Here is a tiny trained network, its code and every weight. The questions are about switching its units off for an input and a class, where a switched-off unit gives its printed mean instead of its output.

import numpy as np


def w(rows, s, z=0):
    codes = np.array(rows[::2]) - 128.0
    scale = np.full(codes.shape[1], s)
    scale[-1] = z or s
    return codes * scale


def norm(h):
    return h / np.sqrt((h * h).mean(-1, keepdims=True) + 1e-5)


def f(y):
    return np.maximum(y, 0)


def log_softmax(a):
    a = a - a.max(-1, keepdims=True)
    return a - np.log(np.exp(a).sum(-1, keepdims=True))


def net(x, mask):
    res = np.array(x, float).reshape(1, 4) / 4 @ E
    u = 0
    for l in range(4):
        y = f(norm(res) @ A[l][:, :-1].T + A[l][:, -1])
        res = res + np.where(mask[u : u + 4], y, B[l][:, -1]) @ B[l][:, :-1]
        u += 4
    return log_softmax(norm(res)[-1] @ U[:, :-1].T + U[:, -1])


A, B = {}, {}
E = w([
[93,78,102,190,127,10,89,111],'x0',
[73,189,147,175,92,140,157,72],'x1',
[85,14,162,185,153,174,147,95],'x2',
[77,149,133,127,149,171,50,154],'x3',
],0.011)
A[0] = w([
[131,132,102,182,138,61,53,100,59],'0.n0',
[51,145,163,125,118,162,9,175,2],'0.n1',
[68,201,147,202,78,142,154,119,62],'0.n2',
[184,73,70,97,183,137,92,178,56],'0.n3',
],0.011,0.006)
B[0] = w([
[106,58,57,91,197,113,72,86,252],'0.n0',
[213,37,134,134,41,111,237,108,231],'0.n1',
[219,175,142,183,167,81,72,203,233],'0.n2',
[164,191,205,254,111,120,106,121,254],'0.n3',
],0.014,0.0052)
A[1] = w([
[201,200,73,34,126,125,79,155,99],'1.n0',
[171,97,140,132,82,125,167,98,153],'1.n1',
[196,115,111,76,47,2,205,154,148],'1.n2',
[58,71,178,239,109,145,111,192,7],'1.n3',
],0.0075,0.0013)
B[1] = w([
[106,35,164,104,137,169,24,120,217],'1.n0',
[102,124,149,185,127,143,213,55,200],'1.n1',
[146,104,176,157,2,133,113,98,255],'1.n2',
[78,231,187,93,144,138,137,78,209],'1.n3',
],0.01,0.0061)
A[2] = w([
[201,87,113,160,198,128,105,133,79],'2.n0',
[94,119,151,87,188,151,166,84,78],'2.n1',
[205,168,125,75,134,254,163,137,9],'2.n2',
[151,99,103,109,88,105,153,70,178],'2.n3',
],0.012,0.0016)
B[2] = w([
[156,194,107,112,138,151,193,218,247],'2.n0',
[163,74,129,17,94,207,24,154,164],'2.n1',
[70,93,5,211,155,22,73,149,253],'2.n2',
[113,127,76,136,141,191,165,123,237],'2.n3',
],0.013,0.006)
A[3] = w([
[123,158,47,85,123,100,142,140,21],'3.n0',
[38,211,165,170,153,101,90,119,248],'3.n1',
[50,84,108,163,80,211,1,123,200],'3.n2',
[165,204,83,19,86,115,40,193,151],'3.n3',
],0.0073,0.0016)
B[3] = w([
[83,116,135,92,133,198,132,108,161],'3.n0',
[199,80,186,48,177,147,150,146,201],'3.n1',
[202,133,130,63,155,130,134,61,254],'3.n2',
[101,115,254,82,141,250,205,28,216],'3.n3',
],0.0089,0.0054)
U = w([
[188,197,233,241,184,112,100,163,171],'0',
[103,79,55,142,217,83,82,112,184],'1',
[126,82,138,217,29,163,187,82,154],'2',
[154,105,226,67,127,196,109,62,193],'3',
[168,153,173,109,151,186,201,145,178],'4',
[1,155,183,102,122,107,136,219,6],'5',
[58,189,148,77,83,135,209,160,12],'6',
[28,201,120,92,121,128,208,182,1],'7',
],0.013,0.0053)

Each question gives the input, the list of numbers given to net, and the class t.
The units are the neurons (one row each of A and B). Each row of codes is followed by its name. A weight is (code - 128) times the scale printed after its matrix; where a second scale follows, it is the last column's (A, B and U).
mask holds one flag per neuron, layer by layer. A switched-off neuron (its flag False) gives its mean, the last column of its row in B, instead of its output. The means were averaged over made-up inputs and are rounded, as every weight is.
A unit's drop is (log p(t) with every unit on - log p(t) with that unit switched off) / (log p(t) with every unit on - log p(t) with every unit switched off).
The circuit of an input: a set's keep is (log p(t) with only the set's units on - log p(t) with every unit switched off) / (log p(t) with every unit on - log p(t) with every unit switched off). Starting from the 12 units with the biggest drops (on a tie, the unit counted first), units are removed one at a time, each time the one whose removal leaves the highest keep (on an exact tie, the one counted first), for as long as the keep stays at least 0.8.
circuit, biggest first: the units of the circuit, biggest drop first
k most important neurons: the k neurons with the biggest drops, biggest first
top k neurons in layer l: the k neurons of layer l with the biggest drops, biggest first
input [7,-1,8,5], class 3: 4 most important neurons : (2.n2 0.n2 1.n3 2.n1)
input [-6,6,1,2], class 0: circuit, biggest first : (0.n2)
input [2,3,-1,2], class 4: top 2 neurons in layer 0 : (0.n2 0.n3)
input [3,3,-7,-6], class 3: 4 most important neurons : (0.n1 1.n0 0.n3 2.n2)
input [-4,-5,-7,-8], class 2: top 2 neurons in layer 0 : (0.n0 0.n2)
input [-1,1,-6,-4], class 3: 2 most important neurons : (1.n0 0.n1)
input [-2,-7,-4,0], class 0: top 2 neurons in layer 0 : (0.n3 0.n0)
input [0,-6,8,8], class 2: 2 most important neurons : (0.n1 0.n3)
input [6,-5,-7,-6], class 3: top 2 neurons in layer 0 : (0.n1 0.n0)
input [1,-4,8,3], class 3: 2 most important neurons : (1.n3 0.n2)
input [-7,-8,0,-7], class 0: 3 most important neurons : (0.n3 0.n1 0.n0)
input [2,-1,-1,-3], class 4: 4 most important neurons : (0.n1 2.n2 0.n0 2.n0)
input [-1,-1,-8,-7], class 3: 4 most important neurons : (1.n0 0.n1 0.n3 2.n2)
input [-1,5,8,1], class 3: 2 most important neurons : (1.n3 0.n3)
input [2,-6,1,5], class 0: circuit, biggest first : (0.n3)
input [-3,0,8,-7], class 3: 2 most important neurons : (2.n1 0.n1)
input [-4,6,7,-4], class 3: 2 most important neurons : (0.n1 2.n1)
input [8,4,6,0], class 1: 2 most important neurons : (0.n0 0.n3)
input [-8,4,5,6], class 1: 2 most important neurons : (2.n2 0.n3)
input [7,-5,2,8], class 2: top neuron in layer 1 : (1.n0)
input [2,7,-3,-6], class 0: 2 most important neurons : (0.n2 0.n1)
input [-5,-3,6,6], class 2: top 2 neurons in layer 3 : (3.n1 3.n3)
input [3,0,8,-5], class 3: top 2 neurons in layer 2 : (2.n1 2.n2)
input [-6,-1,-6,1], class 1: top 2 neurons in layer 0 : (0.n0 0.n2)
input [3,6,-4,8], class 2: top 2 neurons in layer 0 : (0.n1 0.n3)
input [-6,7,-4,6], class 0: top 2 neurons in layer 0 : (0.n2 0.n0)
input [2,3,0,8], class 2: top neuron in layer 0 : (0.n1)
input [-8,6,-7,8], class 1: top 2 neurons in layer 0 : (0.n3 0.n1)
